[-68 -18  -2 -21 -57  -5  53 -44  23  -3  30   3 -46  17   2   1   4 -23
 -55 -41 -55 -39  38  10 -85 -14  37  48 -18  23   1  11  -7 -28   4  31
  34  28   4  27  65  -5]
5
[-87 -14  -9  -7 -58  13  45 -50  30 -21  22  14 -44  10   2   3   7 -19
 -56 -44 -80 -36  19  15 -98  -2  44  49 -20  21   5   8  19 -17  -6  28
  45   3  18  18  58  -6]
1
[-68 -18   1 -19 -50  -9  38 -32  15  -6  22  -7 -57  24  27   5  -2 -19
 -25 -29 -38 -34  34   9 -75 -15  -2  74 -19  18   1   9  -7 -24  -7  20
  42  39   8  43  72  -7]
9
[-46 -17 -17 -21 -48  -7  33 -18  16   6  18 -23 -57  24  23   2 -14 -29
 -18 -31 -32 -29  46  10 -65 -30  26  62 -15  32  -2   4 -26 -21   3   9
  20  58  12  49  67   6]
6
[-51 -22 -17 -11 -48   3  33 -24  21   6  25 -12 -53  16  21   1  -8 -30
 -24 -33 -48 -22  35  20 -64 -24  21  59 -14  32   3   9 -17 -30   5  13
  19  31  20  44  74   2]
1
[-64  -6  76   8 -10  27  54 -21  -6 -30 -16 -38 -10  45 -42  13  -5 -26
 -28 -60   6  -3  46  10 -78 -16  -5  24 -32  42 -16 -27 -11  29  -5   7
  48  55  37  24  22 -30]
1
[ -51  -14   73   -6   -2   29   47  -26  -14  -43  -15  -34  -17   29
  -45   10    7  -28  -21  -65  -13   -1   38   -2 -100  -20   13   29
  -41   50   -9  -33   -1   51  -17   13   43   66   26   20   21  -10]
8
[-68 -12  59   8 -11  20  47 -29  -1 -42  -7 -27 -19  40 -42   9   4 -33
 -24 -57  -3  10  36  11 -66 -21   2  24 -33  42  -8 -27   3  36 -19  22
  41  61  39  12  22 -26]
10
[-110  -15   -7    9  -37   23   38  -40   20  -42   42  -19  -20   18
  -19    4   10  -31  -33  -48  -61   13   37   34  -23  -38   17    3
  -31   46   36   10   -1    1  -37   35   13   10   33  -23   48  -14]
4
[-103  -16   18   14  -34   19   46  -34   19  -35   34  -23  -21   30
  -24    9    6  -31  -36  -49  -39   15   46   28  -29  -40    4    6
  -31   44   29    7   -6    0  -27   24   23   23   36  -12   47  -20]
0
[-72 -13  67  10 -15  25  55 -22  -4 -37 -14 -32 -19  30 -41  15   3 -26
 -23 -57 -10  -5  38  10 -78 -23  15  31 -35  44  -7 -24  -2  41 -12  16
  42  58  41  16  26 -19]
6
[-68 -31 -25   5 -64   9  28 -19  22  -3  29 -11 -50   0  23   4   4 -18
 -30 -28 -80 -32  23  37 -62 -24  40  55 -15  34  15  10 -13 -30 -13  17
  28  16  27  35  85   7]
1
[-98  -9  10  10 -25  17  41 -31  13 -28  34 -21 -23  34 -17   3   7 -31
 -30 -52 -38  14  54  30 -22 -28  13   3 -28  47  26   9 -12   2 -31  34
  18  26  22 -11  45 -22]
2
[-55  12  65 -14  -8   5  31   2  -9  -9  -2 -34 -13  48 -25  11  -4 -29
 -35 -53   9   2  63  11 -48 -12  14  17 -33  33  -7 -20 -31  28 -24   8
  44  66   4  -3  30 -11]
6
[-63 -19  -7 -35 -56 -11  34 -33  27   4  26  -4 -56  25  26   1   5 -26
 -51 -34 -39 -24  40  12 -80 -24   1  56 -19  19  -2  14 -12 -33 -10  30
  44  34  14  24  61  -4]
3
[ -50  -23   -4  -30  -45   -1   41  -35    4   -4    9   -9  -50   16
   22    2   -3  -20  -29  -35  -45  -34   29   10 -106  -22   17   79
  -18   29   -8   -4   -8  -20   -8   25   34   44    9   35   72    0]
5
[-55 -21   2 -36 -51 -10  43 -29  13   8  22 -17 -57  30  19   1   1 -28
 -40 -36 -25 -23  54  13 -72 -27   1  55 -16  28  -3  11 -14 -25  -3  22
  35  47   3  38  60  -1]
2
[-76 -17  -8  -9 -63  -1  49 -47  29 -13  26  14 -49  10   2   5  12 -18
 -55 -33 -68 -38  20  17 -80  -4  38  58 -23  16  -1   8  14 -16 -10  33
  50   6  14  26  64  -4]
9
[-71 -12  27   4 -28  -2  56 -17 -23 -40   6 -41 -39  43  -5   2  -2 -45
   1 -49  10  11  63  -2 -43 -55   3  24 -40  44  14 -17 -13  33 -12   4
  18  74  21  30  55 -13]
8
[-74 -13 -11 -22 -61  -8  48 -38  26  -4  24  -1 -44  26  12  -3   1 -26
 -60 -41 -42 -31  46   6 -75 -12  23  40 -21  21   0  11  -6 -25  13  23
  37  28  11  30  62 -13]
1
[-65 -23 -14 -31 -42  17  42 -70  33 -23  40  -1 -36  23 -18  -2  11 -30
 -42 -41 -75   0  40   9 -91  -7   3  35 -30  25  -5   9   4 -12 -24  51
  30   9  36   7  28   2]
8
[-67  -3  26  -4 -30  -5  59 -11 -27 -39   3 -42 -36  50   0  -1  -5 -45
   0 -44  22   9  65 -13 -36 -57  -5  31 -42  42   4 -17 -17  38 -13   2
  18  81  11  35  52 -20]
9
[-78 -23 -22 -29 -51  12  41 -67  40 -17  45  -1 -42  29 -16   2   7 -33
 -43 -38 -63  -3  39  20 -76  -5   9  41 -17  18  -6  12   0 -25 -22  50
  32  19  35   6  37 -10]
10
[-58 -20  -4 -31 -26  14  45 -68  37 -11  44   4 -36  25 -14  -8   2 -30
 -41 -37 -64   9  50  -1 -81   1 -16  18 -29  30   3  21  -2 -18  -5  52
  18   8  39  15  24  -2]
8
[-55 -13  -5 -32 -42 -12  43 -35   4  -1  15 -15 -57  22  15   5  -7 -23
 -26 -25 -23 -34  33   9 -66 -19  -2  58  -8  17  -5   0 -19 -25   3  16
  39  52   6  46  64  -2]
4
[-71 -17 -11 -14 -56  -1  48 -51  25 -15  27   4 -44  19   5   1   7 -19
 -50 -43 -56 -39  38  10 -86  -9  33  46 -20  17   3   9   2 -23  -1  25
  40  19   9  28  60  -1]
8
[-73 -22 -19 -31 -45   0  36 -59  29  -9  41  -7 -52  35 -17   4  -1 -33
 -27 -33 -33  -3  46  16 -68 -11  -7  44 -10  17  -9  10  -2 -22 -12  32
  32  35  32  14  33 -10]
10
[-63 -20  -5 -26 -51  -9  38 -30  15  -7  18  -4 -56  20  33  -3  -5 -26
 -39 -38 -43 -27  34   4 -88 -25  16  66 -24  24   1   1   7 -19  -4  22
  34  41   7  36  63  -3]
4
[-100  -15   11   15  -30   29   48  -41    8  -41   24  -18  -19   15
  -25   11   11  -27  -20  -50  -58    7   29   34  -44  -24   34   19
  -32   53   24   -5   -1   16  -45   38   23   17   39  -13   52  -15]
7
[-51 -12 -12 -37 -48 -13  39 -34  23  -1  15 -13 -46  27  13   2  -1 -28
 -41 -33 -27 -33  41   9 -75 -21   3  65 -16  17  -6   6 -17 -23   2  20
  37  40  11  31  59  -3]
6
[-63 -22 -29  -2 -59   4  31 -26  27  -4  31  -9 -54  11  21   2  -6 -26
 -22 -31 -68 -24  35  22 -68 -31  37  59 -21  31   9  11  -8 -21 -19  16
  21  27  16  33  65   8]
6
[-53 -24 -11 -18 -60   2  34 -20  10   1  29 -18 -58   4  22   4  -1 -27
 -21 -33 -55 -34  32  21 -68 -25  45  55 -21  41   3   1 -26 -16 -27  15
  22  46  11  45  78  16]
7
[-66   0  25  -3 -32  -1  54 -17 -16 -36   5 -38 -37  38  -8  -6   1 -49
 -14 -47  12   7  55  -1 -48 -57  14  21 -44  44   8 -13 -12  37 -25  10
  24  64  16  25  41 -11]
3
[-59  -1  35 -14 -24  -5  65 -17 -22 -30   0 -45 -36  52 -10  -5  -5 -51
 -13 -54  32   8  74  -9 -40 -57  -1  21 -37  47  -1 -16 -19  35  -6   6
  15  83   4  39  41 -17]
2
[-45 -24 -20 -15 -47   4  33 -22  10   3  17 -20 -52  12  21   6 -11 -22
 -14 -32 -47 -30  30  21 -69 -28  44  66 -15  42   4  -6 -17 -20  -8   8
  22  46  17  45  76   7]
7
[-65 -22  -1 -33 -62 -13  39 -28  20   5  24 -10 -51  17  32  -2   5 -18
 -46 -36 -36 -40  41  12 -76 -21   3  63 -23  26   5  12 -19 -38 -12  26
  39  35   3  33  72  -4]
7
[-68  -9  30 -11 -35  -9  54 -11 -28 -37   9 -42 -40  40   2   0  -3 -48
  -3 -52  20   3  59 -14 -36 -55   8  27 -44  47   8 -21 -19  40 -21  -1
  16  85   9  36  50 -12]
7
[-99 -11  -1   4 -35  29  47 -44  18 -41  28 -25 -18  27 -33   7   4 -37
 -30 -50 -48  10  43  27 -41 -28  17   7 -31  45  20   5 -10   8 -28  28
  24  16  37  -5  46 -18]
1
[-51   6  48 -16 -14   9  36 -16 -15 -19   0 -43 -29  57 -30  14 -14 -37
 -19 -47   9  20  60   7 -56 -24  11  12 -35  43 -13 -21 -24  33 -22   2
  33  73  18  13  30  -1]
3
[-51  11  58 -27  -9   3  36 -13 -19 -13  -1 -48 -14  60 -20  13 -20 -32
 -37 -53  28   9  62   1 -43 -21  -5   4 -29  43 -16 -25 -31  28  -8   2
  27  81  11  12  28 -10]
4
[-50  11  61 -13 -10   4  31   1 -24  -7   3 -34 -16  47 -24   7 -11 -30
 -30 -51  11   4  62   8 -56 -20  16  11 -35  40 -13 -28 -33  30 -34   6
  40  71  -2   2  30 -10]
5
[-95  -5   9   8 -37  13  51 -31  16 -39  29 -24 -24  36 -26   3   5 -41
 -27 -49 -32  12  53  20 -37 -45  12   4 -36  39  24   7  -9   7 -31  27
  22  17  33  -8  41 -20]
3
[-52  10  63 -11 -16   0  34  -9 -12 -12   2 -40 -25  58 -17   5 -13 -39
 -39 -56  32  17  63  -1 -46 -24   4  12 -41  40 -19 -23 -26  29 -26   6
  37  79   8  16  21  -9]
0
[-52  14  62 -16 -19  13  44 -13 -15 -17  -3 -42 -15  62 -18  18 -19 -34
 -36 -51  22   7  59  -4 -60 -17   3  14 -41  35 -24 -22 -27  34 -22  -4
  39  66  14  24  34 -12]
9
[-114  -11    9   14  -41   23   47  -40   23  -39   32  -17  -24   26
  -29    6    7  -40  -39  -54  -48   14   40   29  -37  -32   15    5
  -34   45   29   11    3    4  -28   35   25    4   36  -13   42  -23]
1
[-58 -15  15 -27 -49 -17  40 -27  15   3  13 -12 -54  24  21   1   1 -23
 -50 -34 -17 -32  38  11 -80 -21  -2  62 -18  22  -3   5 -12 -28   2  17
  42  46   7  34  66  -3]
0
[-45 -25 -24 -27 -45   3  27 -26  23   8  26 -21 -51  17  10   6  -9 -26
 -25 -34 -45 -23  38  21 -66 -29  27  53 -13  43   0   3 -27 -31  -8   8
  24  49  15  37  64   5]
7
[-64  -9  71   3 -10  25  46 -22  -2 -37 -19 -31 -17  38 -43   9   1 -26
 -36 -60   2   0  38   9 -86 -13   4  19 -36  43 -13 -27  -5  32 -14  17
  48  64  33  15  21 -25]
10
[-67 -15  -5 -20 -51  -1  37 -32  29  -1  19  -5 -45  18  28   0  -1 -21
 -47 -36 -47 -36  36  15 -88 -15  14  63 -21  21   2  14 -10 -29 -10  26
  37  27  15  28  64  -5]
6
[-59 -30 -24  -3 -60   6  32 -28  12  -9  31 -11 -59  11  21   3  -2 -31
 -14 -36 -67 -21  29  17 -76 -26  45  68 -21  31   3   2  -3 -10  -8   7
  19  38  18  47  76   7]
1
[-80 -18  -2 -24 -42  13  48 -68  33 -17  42   4 -45  24 -14   0   8 -31
 -42 -40 -63  -3  39  13 -73  -6   4  34 -23  25  -4  12  11 -10 -21  54
  30  10  33  15  26  -5]
2
[-64 -19 -13 -37 -38  11  44 -55  27  -9  44  -3 -43  33 -11  -4  -2 -33
 -32 -31 -48   6  52   0 -69 -11 -16  33 -24  29  -9  16  -7 -13 -16  42
  23  25  32  17  25  -9]
9
[-68 -14 -13 -18 -52  -3  48 -51  17 -16  28  -2 -47  22  -2   3   4 -24
 -41 -43 -47 -35  38   5 -78 -16  36  45 -17  19   3   4   1 -15   2  22
  35  28   7  29  54   1]
8
[-60 -23 -17 -33 -44   6  44 -50  29  -7  48  -2 -45  21  -4  -7   1 -29
 -22 -30 -51  -8  51  -1 -58 -16 -12  40 -22  27  -6  16  -9 -16 -16  40
  17  20  28  27  35   0]
9
[-59 -16  -4 -24 -53 -13  35 -28  26   5  17  -2 -56  21  38  -3   2 -19
 -40 -36 -40 -36  40  10 -90 -18   9  68 -20  19  -1  12 -12 -36  -3  26
  39  38   7  35  75  -4]
3
[-63  10  63  -4 -24  14  47 -13 -22 -20  -3 -40 -19  52 -16  12 -13 -34
 -25 -58  15   0  55   0 -57 -21   6  20 -33  38 -16 -23 -23  31 -17   2
  29  61  10  23  35 -11]
1
[-72  -6  33  -1 -42  -6  63  -8 -25 -40   0 -37 -37  34   0   0   4 -46
  -9 -46   5   1  56  -5 -42 -59  14  34 -45  41  13 -17  -7  47 -21   9
  20  66  13  24  53  -7]
6
[-61  -6  26 -14 -29  -2  57 -14 -21 -38   4 -45 -28  41 -10   1  -2 -49
 -10 -48  16   5  64 -10 -41 -54  10  26 -42  40   4 -18 -20  48 -15  -1
  20  82  16  30  45 -10]
6
[-54  12  59  -8 -13  13  36 -17 -18 -23  -5 -43 -14  57 -24  14 -13 -26
 -29 -54  11   4  61   5 -63 -15   2   4 -36  40 -15 -27 -31  30 -22   1
  34  69  13  12  34  -5]
8
[-59 -18   5 -25 -27  10  50 -67  36  -4  40   6 -45  27 -16  -3   2 -31
 -34 -35 -49   5  43   9 -64   0 -17  31 -18  28 -10  16   5 -14  -8  54
  22   9  43  26  18  -3]
2
[-57  12  61 -18 -20  10  41 -11 -22 -13  -6 -46 -19  54 -22  12 -14 -35
 -35 -54  23   9  58   3 -50 -25   1   9 -33  47 -15 -23 -26  35 -19   3
  37  72   6  15  27  -8]
1
[-97 -21   3   8 -33  22  38 -34  13 -36  31 -29 -26  26 -18  13   5 -33
 -19 -49 -46  13  45  31 -34 -43   7   9 -29  51  29   3 -12   4 -33  27
  15  27  37  -9  54  -9]
8
[-59   3  37 -15 -25  11  38 -14  -9 -20   7 -43 -21  46 -30  12  -8 -34
 -28 -47   0   9  62  13 -51 -32  16   3 -34  43  -4 -13 -26  27 -30   2
  32  53  19   6  35   1]
3
[-62 -26 -10  -7 -50   3  31 -24  16  -5  27 -16 -55  11  18   2  -8 -23
 -22 -31 -62 -23  32  24 -69 -25  30  55 -19  32   9   2  -9 -24 -11  18
  24  37  16  40  69   7]
4
[-54 -20  -2 -42 -49  -9  30 -25  19   3  11  -8 -51  20  17   4  -3 -20
 -40 -35 -21 -42  30   8 -81 -17  -2  69  -7  15  -7  -1 -12 -33  -6  23
  46  37  10  34  57  -3]
10
[-100  -17   16   22  -38   19   49  -29   13  -36   30  -20  -26   22
  -23    9   11  -34  -30  -45  -43   16   41   35  -35  -43   14   12
  -33   45   27    3   -1    8  -34   25   21   20   39  -12   53  -15]
0
[-54 -20   1 -38 -34   7  39 -59  38  -8  53   6 -42  18 -12 -11   5 -33
 -43 -30 -54   9  42  -5 -61  -7 -28  23 -29  25   0  20   0 -14 -19  43
  22   6  39  17  15   6]
0
[-67  -6  69   7 -11  26  54 -30  -4 -42 -11 -35 -12  45 -49  12   0 -29
 -26 -62   0   4  47   3 -80 -21   5  21 -39  44 -16 -25  -3  47 -13  10
  38  65  37  14   9 -22]
6
[-101   -5    2   10  -39   14   41  -33   13  -40   30  -19  -27   22
  -22   -4   13  -34  -28  -51  -43    7   45   25  -37  -40   26    8
  -37   46   30    8   -3   10  -41   35   18   14   20  -18   43  -12]
3
[-95 -12   6  18 -39  19  46 -26  12 -37  31 -20 -27  19 -20   7  15 -38
 -22 -47 -52  12  38  31 -36 -50  28  16 -36  41  30   5  -5  11 -41  30
  21  12  30 -12  54 -12]
3
[-57   2  63 -10 -16   8  36  -8 -19 -20  -2 -40 -21  49 -18  16  -6 -29
 -26 -61  11   0  60   4 -65 -23  10  18 -33  39 -10 -24 -24  30 -19   1
  30  68  11  10  40  -2]
8
[-46 -22  -8 -23 -28   7  52 -54  20   3  39   3 -41  24  -6  -4  -6 -29
 -19 -27 -48   2  46   5 -74 -14 -17  40 -15  29  -9  11  -9 -20  -3  41
  11  19  41  25  37  -6]
5
[-82 -22  -8 -17 -58   5  37 -45  34 -21  30   5 -41   5   2  -1   9 -18
 -54 -39 -73 -40  27  21 -82  -1  38  43 -19  20  14  12   4 -23 -15  35
  38  14  16  20  67   1]
10
[-56   7  61 -10 -12   9  35  -8 -10 -13   1 -37 -22  49 -28  13  -7 -32
 -42 -54   3   8  59  15 -53 -13  19   4 -35  42  -8 -16 -25  28 -22   6
  39  60   8  13  34  -8]
2
[-50 -21 -10 -32 -35   3  49 -58  22  -4  43   3 -41  16 -10  -3   4 -29
 -27 -25 -52  -4  37   5 -65 -17 -16  39 -18  24  -5  12  -9 -17 -12  46
  20  12  38  20  35   1]
5
[-51 -16   3 -29 -26  11  53 -62  22 -11  35   7 -39  17 -17  -4   7 -26
 -31 -28 -52  -9  38   4 -69   4 -20  28 -16  23  -9  12  -1  -5  -9  45
  21   4  43  28  26   2]
2
[-76  -9  72  28 -10  38  50 -30   1 -38  -8 -22 -14  35 -45  20   2 -18
 -29 -54 -23   1  25  21 -77  -9  12  25 -36  45 -11 -22   7  36 -23  17
  51  43  44  14  23 -28]
9
[-52 -14   7 -27 -49 -16  47 -34   4   0  12 -18 -55  31  19   0  -1 -24
 -32 -35 -17 -33  49   5 -85 -23  -1  64 -20  18  -3   3 -16 -26   7  19
  38  47  -1  43  65  -1]
8
[-63  -5  28 -22 -33 -14  58  -7 -36 -33   8 -48 -44  46   4  -2  -7 -51
   8 -50  40   2  73 -20 -37 -61   0  30 -40  45   6 -20 -27  40 -13 -12
  10  97   4  39  54 -10]
7
[-52 -28 -26 -19 -56  -3  27 -24  22   4  39 -14 -54  19  16   1  -9 -30
 -28 -37 -54 -22  41  14 -65 -37  31  54 -20  34   2   8 -22 -32 -11  14
  19  41  10  37  65   6]
5
[-63 -16  11 -17 -48  -5  47 -32  22  -4  17  -4 -42  22   8  -1  -1 -18
 -63 -41 -38 -40  42   7 -85  -8  33  40 -19  25   0   6 -10 -24  14  13
  38  41  10  35  65  -5]
0
[-69 -22 -13 -21 -38  13  45 -64  38 -11  51  -4 -38  37 -12  -5  -1 -33
 -40 -36 -55  11  53  12 -65 -10  -7  26 -22  28  -7  16  -7 -25 -16  41
  22  26  42  12  27 -10]
0
[-52  16  75  -9   0   7  40  -8 -14  -8 -12 -38 -17  60 -25  11 -15 -27
 -35 -55  26   4  69  10 -57  -4   5   6 -30  39 -18 -22 -30  26 -12   5
  42  72   9  19  31 -17]
2
[-61 -20   3 -36 -50 -11  35 -22  19   5  14  -9 -54  27  32   0  -2 -25
 -43 -36 -24 -26  43   9 -90 -21  -7  66 -17  19   1   8  -9 -34  -2  25
  38  44   8  28  69 -11]
10
[-60 -16  -5 -44 -42   0  43 -54  38   2  52  -3 -40  35  -4  -7  -4 -37
 -41 -40 -36   4  63  -6 -66 -11 -21  24 -30  26  -8  18 -15 -23 -17  36
  24  26  27  21  22 -10]
7
[-71 -14  83  21 -14  33  52 -26  -6 -45 -11 -26 -14  34 -46  17   8 -20
 -38 -64 -17  -1  29  12 -87 -15  18  22 -37  45 -13 -30   5  41 -14   7
  43  56  41  10  25 -17]
0
[-60  -9  71 -14  -9  24  45 -23 -10 -39 -14 -39 -14  50 -41   9  -5 -30
 -28 -64  15   3  49  -8 -86 -16  -4  21 -36  40 -21 -32  -9  40 -15  11
  43  79  32  20  11 -23]
10
